Here is a tiny trained network, its code and every weight. The questions are about switching its units off for an input and a class, where a switched-off unit gives its printed mean instead of its output.

import numpy as np


def w(rows, s, z=0):
    codes = np.array(rows[::2]) - 128.0
    scale = np.full(codes.shape[1], s)
    scale[-1] = z or s
    return codes * scale


def norm(h):
    return h / np.sqrt((h * h).mean(-1, keepdims=True) + 1e-5)


def f(y):
    return np.maximum(y, 0)


def log_softmax(a):
    a = a - a.max(-1, keepdims=True)
    return a - np.log(np.exp(a).sum(-1, keepdims=True))


def net(x, mask):
    res = np.array(x, float).reshape(1, 6) / 4 @ E
    u = 0
    for l in range(3):
        y = f(norm(res) @ A[l][:, :-1].T + A[l][:, -1])
        res = res + np.where(mask[u : u + 9], y, B[l][:, -1]) @ B[l][:, :-1]
        u += 9
    return log_softmax(norm(res)[-1] @ U[:, :-1].T + U[:, -1])


A, B = {}, {}
E = w([
[38,139,114,89,148,154,50,73,106,3],'x0',
[80,159,101,89,119,36,96,188,133,163],'x1',
[185,138,136,107,121,102,106,204,70,130],'x2',
[168,190,207,49,182,94,145,80,82,152],'x3',
[23,150,190,164,137,184,76,135,159,211],'x4',
[180,187,82,90,108,224,197,126,147,156],'x5',
],0.0065)
A[0] = w([
[74,205,148,33,192,188,143,1,128,106,87],'0.n0',
[108,66,188,105,191,84,78,90,178,144,47],'0.n1',
[171,156,142,139,181,221,177,93,127,228,86],'0.n2',
[73,96,163,124,109,219,134,137,132,140,107],'0.n3',
[205,59,79,87,170,63,146,97,21,57,237],'0.n4',
[86,110,176,147,89,46,98,129,99,143,27],'0.n5',
[95,64,105,122,127,108,121,114,188,30,109],'0.n6',
[159,156,121,149,161,40,176,139,156,73,2],'0.n7',
[139,86,196,121,171,169,120,110,90,21,41],'0.n8',
],0.0074,0.002)
B[0] = w([
[189,195,102,172,237,180,120,197,152,99,244],'0.n0',
[108,116,160,152,83,116,146,64,178,158,183],'0.n1',
[115,117,40,111,35,126,143,90,31,167,236],'0.n2',
[192,196,132,83,129,103,113,107,104,142,202],'0.n3',
[118,154,190,177,97,20,147,172,255,83,254],'0.n4',
[179,51,130,131,106,181,48,119,197,185,189],'0.n5',
[71,81,102,119,140,154,187,88,14,109,211],'0.n6',
[142,71,125,141,104,145,169,154,195,245,165],'0.n7',
[159,197,99,196,124,159,121,183,117,139,196],'0.n8',
],0.0084,0.0062)
A[1] = w([
[117,107,96,149,83,181,208,72,81,175,53],'1.n0',
[96,165,125,99,97,64,116,124,86,100,55],'1.n1',
[129,48,112,142,135,150,110,50,140,98,25],'1.n2',
[148,202,113,47,189,139,86,156,156,102,95],'1.n3',
[55,158,170,127,253,133,174,85,167,105,68],'1.n4',
[157,124,184,159,137,119,150,139,199,161,80],'1.n5',
[70,45,185,77,124,111,152,132,83,182,6],'1.n6',
[169,127,153,18,36,153,203,109,158,80,128],'1.n7',
[114,104,56,52,149,126,167,197,96,194,59],'1.n8',
],0.0074,0.0016)
B[1] = w([
[27,176,210,138,47,85,112,162,78,135,253],'1.n0',
[96,126,169,145,82,138,183,59,146,160,148],'1.n1',
[116,171,92,82,84,168,78,129,78,131,163],'1.n2',
[90,138,160,152,156,151,127,220,179,58,205],'1.n3',
[98,118,164,134,78,98,194,159,104,39,181],'1.n4',
[118,124,127,90,43,104,183,110,190,54,216],'1.n5',
[150,110,60,209,150,159,81,152,165,160,159],'1.n6',
[78,35,56,141,102,2,178,106,154,150,187],'1.n7',
[158,195,114,171,115,235,102,114,53,94,211],'1.n8',
],0.0083,0.0049)
A[2] = w([
[153,123,86,126,82,81,156,149,178,136,114],'2.n0',
[111,135,153,163,64,160,156,163,92,80,178],'2.n1',
[123,96,177,90,132,67,131,83,173,162,98],'2.n2',
[117,93,93,82,92,141,120,98,17,91,35],'2.n3',
[74,88,126,117,113,156,67,89,153,224,111],'2.n4',
[114,149,146,128,156,145,144,113,161,205,97],'2.n5',
[179,149,145,29,75,121,164,139,107,187,2],'2.n6',
[181,139,188,152,134,68,144,189,76,120,104],'2.n7',
[140,147,178,89,127,128,159,121,85,255,30],'2.n8',
],0.0084,0.0016)
B[2] = w([
[132,128,160,98,208,170,194,156,147,164,212],'2.n0',
[122,169,226,51,113,149,144,49,67,110,254],'2.n1',
[176,50,115,100,77,30,234,128,190,205,170],'2.n2',
[112,56,203,158,92,184,153,17,28,186,181],'2.n3',
[194,50,62,89,242,102,166,162,73,146,193],'2.n4',
[58,70,200,190,105,76,166,150,151,62,149],'2.n5',
[57,64,177,82,172,209,143,144,78,164,170],'2.n6',
[58,98,152,226,190,149,2,128,168,85,179],'2.n7',
[64,100,108,169,189,10,129,21,45,86,179],'2.n8',
],0.0064,0.0077)
U = w([
[219,188,64,89,167,215,146,151,108,158,113],'0',
[164,59,136,114,103,25,214,150,224,180,163],'1',
[127,44,23,115,184,123,72,116,103,180,67],'2',
[65,106,140,115,84,136,164,30,34,169,177],'3',
[115,168,161,150,163,145,162,169,174,9,141],'4',
[174,134,142,54,145,122,37,95,190,132,1],'5',
],0.013,0.0055)

Each question gives the input, the list of numbers given to net, and the class t.
The units are the neurons (one row each of A and B). Each row of codes is followed by its name. A weight is (code - 128) times the scale printed after its matrix; where a second scale follows, it is the last column's (A, B and U).
mask holds one flag per neuron, layer by layer. A switched-off neuron (its flag False) gives its mean, the last column of its row in B, instead of its output. The means were averaged over made-up inputs and are rounded, as every weight is.
A unit's drop is (log p(t) with every unit on - log p(t) with that unit switched off) / (log p(t) with every unit on - log p(t) with every unit switched off).
The circuit of an input: a set's keep is (log p(t) with only the set's units on - log p(t) with every unit switched off) / (log p(t) with every unit on - log p(t) with every unit switched off). Starting from the 12 units with the biggest drops (on a tie, the unit counted first), units are removed one at a time, each time the one whose removal leaves the highest keep (on an exact tie, the one counted first), for as long as the keep stays at least 0.8.
circuit, biggest first: the units of the circuit, biggest drop first
top k neurons: the k neurons with the biggest drops, biggest first
drop when u is switched off: that unit's drop, to one decimal
input [7,-1,2,-8,-4,-8], class 3: circuit, biggest first	(0.n6)
input [-2,6,8,-3,4,-7], class 2: circuit, biggest first	(0.n4, 1.n0)
input [-1,-4,3,-6,6,-6], class 2: top 3 neurons	(0.n4, 2.n4, 0.n2)
input [1,7,1,-4,-1,5], class 0: circuit, biggest first	(0.n2, 0.n4)
input [-8,5,7,-2,-3,7], class 3: top 2 neurons	(0.n0, 1.n8)
input [-2,-3,6,-8,-4,6], class 1: circuit, biggest first	(1.n7, 0.n0)
input [7,0,5,-6,-3,0], class 3: top 4 neurons	(0.n6, 0.n0, 1.n3, 1.n1)
input [4,7,0,-3,5,3], class 4: top 2 neurons	(0.n2, 1.n3)
input [4,7,7,5,-5,7], class 1: top 2 neurons	(0.n4, 1.n7)
input [1,7,-5,8,2,-4], class 1: top 2 neurons	(0.n1, 0.n5)
input [0,3,2,-8,8,-1], class 2: top 2 neurons	(0.n4, 2.n4)
input [0,5,3,0,3,-3], class 2: top 3 neurons	(0.n4, 2.n4, 0.n0)
input [2,-3,1,4,-7,-4], class 1: top 2 neurons	(0.n4, 0.n7)
input [-5,6,4,-4,2,-1], class 2: top 2 neurons	(0.n4, 0.n0)
input [3,-2,6,4,6,6], class 0: circuit, biggest first	(0.n0)
input [1,6,-3,-6,-4,-6], class 2: top 3 neurons	(0.n6, 0.n5, 1.n2)
input [6,5,8,-2,-5,-6], class 1: top 2 neurons	(0.n4, 0.n0)
input [7,0,-8,4,-3,8], class 4: top 3 neurons	(0.n0, 1.n3, 1.n4)
input [1,6,-2,5,4,-3], class 1: drop when 0.n1 is switched off	0.5
input [6,3,-8,-2,7,-2], class 4: circuit, biggest first	(0.n0)
input [-4,5,5,3,1,5], class 3: drop when 0.n3 is switched off	0.0
input [-8,0,-8,-1,-6,6], class 3: drop when 0.n2 is switched off	0.4
